Below are the code and all the weights of a small trained network. Each question names an input and a class and asks about switching units off, where a switched-off unit gives its printed mean instead of its output.

import numpy as np


def w(rows, s, z=0):
    codes = np.array(rows[::2]) - 128.0
    scale = np.full(codes.shape[1], s)
    scale[-1] = z or s
    return codes * scale


def f(y):
    return y / 2 * (1 + np.tanh(0.7978845608 * (y + 0.044715 * y**3)))


def log_softmax(a):
    a = a - a.max(-1, keepdims=True)
    return a - np.log(np.exp(a).sum(-1, keepdims=True))


def net(x, mask):
    res = np.array(x, float).reshape(1, 7) / 4 @ E
    y = f(res @ A[0][:, :-1].T + A[0][:, -1])
    res = res + np.where(mask, y, B[0][:, -1]) @ B[0][:, :-1]
    return log_softmax(res[-1] @ U[:, :-1].T + U[:, -1])


A, B = {}, {}
E = w([
[39,117,106,172,238,207,63,177,21,208,49,145],'x0',
[207,109,62,194,73,212,111,164,157,83,170,204],'x1',
[148,89,144,212,73,78,251,78,208,215,216,78],'x2',
[104,62,58,193,217,150,122,137,31,203,92,137],'x3',
[64,190,215,59,92,39,172,117,167,168,128,32],'x4',
[2,224,243,52,213,74,85,173,61,203,37,41],'x5',
[141,237,195,106,81,214,37,225,177,67,83,208],'x6',
],0.0039)
A[0] = w([
[213,15,34,253,148,191,195,91,84,205,193,165,224],'n0',
[11,200,235,33,167,49,105,141,100,170,48,49,244],'n1',
[203,86,116,132,57,53,241,35,215,90,233,87,224],'n2',
[11,125,128,90,229,125,38,162,32,165,24,115,222],'n3',
[86,244,194,62,118,170,38,193,156,77,70,162,254],'n4',
[26,130,124,131,245,144,74,143,11,189,26,94,207],'n5',
[43,222,238,80,61,38,223,156,241,200,187,33,168],'n6',
[10,125,136,117,244,129,75,139,21,197,21,77,223],'n7',
[189,192,133,121,81,228,18,217,170,66,77,234,199],'n8',
[207,106,133,130,28,51,249,26,216,111,246,66,238],'n9',
[201,33,80,187,76,89,222,30,163,127,220,119,192],'n10',
[234,154,74,128,35,229,39,194,205,32,139,232,227],'n11',
],0.0043,0.0034)
B[0] = w([
[154,58,36,184,196,185,228,207,168,187,228,244,231],'n0',
[25,236,226,45,139,56,53,38,68,156,12,10,238],'n1',
[195,91,79,14,31,27,218,83,244,165,223,141,241],'n2',
[49,82,80,122,223,159,35,54,7,120,24,104,215],'n3',
[128,201,231,135,108,189,37,116,68,63,52,79,201],'n4',
[14,65,67,163,237,127,78,52,13,186,44,80,216],'n5',
[43,216,234,177,14,70,194,95,227,209,94,36,231],'n6',
[15,132,85,138,233,116,82,58,12,194,17,62,224],'n7',
[179,161,190,190,89,231,27,177,80,43,152,201,205],'n8',
[201,108,95,30,18,10,239,79,253,204,220,120,255],'n9',
[192,79,56,48,118,55,228,177,214,128,236,206,223],'n10',
[230,151,209,178,16,220,48,218,176,14,207,229,234],'n11',
],0.0045,0.008)
U = w([
[14,162,139,71,239,85,27,44,2,128,5,27,49],'0',
[225,164,199,214,40,240,18,237,132,7,172,232,255],'1',
[53,33,15,252,247,202,180,170,59,230,142,196,136],'2',
[236,31,8,47,82,33,244,134,218,142,247,197,104],'3',
[53,231,237,105,29,40,213,98,230,207,130,22,40],'4',
],0.0044,0.0028)

Each question gives the input, the list of numbers given to net, and the class t.
The units are the neurons (one row each of A and B). Each row of codes is followed by its name. A weight is (code - 128) times the scale printed after its matrix; where a second scale follows, it is the last column's (A, B and U).
mask holds one flag per neuron, in row order. A switched-off neuron (its flag False) gives its mean, the last column of its row in B, instead of its output. The means were averaged over made-up inputs and are rounded, as every weight is.
A unit's drop is (log p(t) with every unit on - log p(t) with that unit switched off) / (log p(t) with every unit on - log p(t) with every unit switched off).
The circuit of an input: a set's keep is (log p(t) with only the set's units on - log p(t) with every unit switched off) / (log p(t) with every unit on - log p(t) with every unit switched off). Starting from all 12 units, units are removed one at a time, each time the one whose removal leaves the highest keep (on an exact tie, the one counted first), for as long as the keep stays at least 0.8.
units of the circuit, in order: the units of the circuit, biggest drop first
k most important neurons: the k neurons with the biggest drops, biggest first
drop of u: that unit's drop, to one decimal
input [-7,5,4,-1,-1,6,-3], class 3: units of the circuit, in order	(n1; n2)
input [1,7,-4,5,-3,-5,-3], class 1: units of the circuit, in order	(n11)
input [-7,3,-7,7,-6,4,1], class 1: units of the circuit, in order	(n11; n8)
input [2,-2,-1,8,6,-4,-4], class 2: 4 most important neurons	(n0; n1; n4; n6)
input [0,2,-4,7,3,-2,-5], class 2: 2 most important neurons	(n1; n0)
input [-3,-6,8,8,-6,4,-4], class 2: 3 most important neurons	(n7; n5; n0)
input [-1,-5,-6,-5,-2,0,4], class 1: 2 most important neurons	(n8; n11)
input [7,-3,0,-7,2,-3,4], class 1: 3 most important neurons	(n7; n5; n8)
input [-5,-7,-6,6,-3,-7,4], class 1: drop of n7	0.0
input [-8,7,-8,-4,2,7,-2], class 1: drop of n5	0.2
input [-5,-4,6,-2,2,-1,1], class 3: drop of n6	-0.4
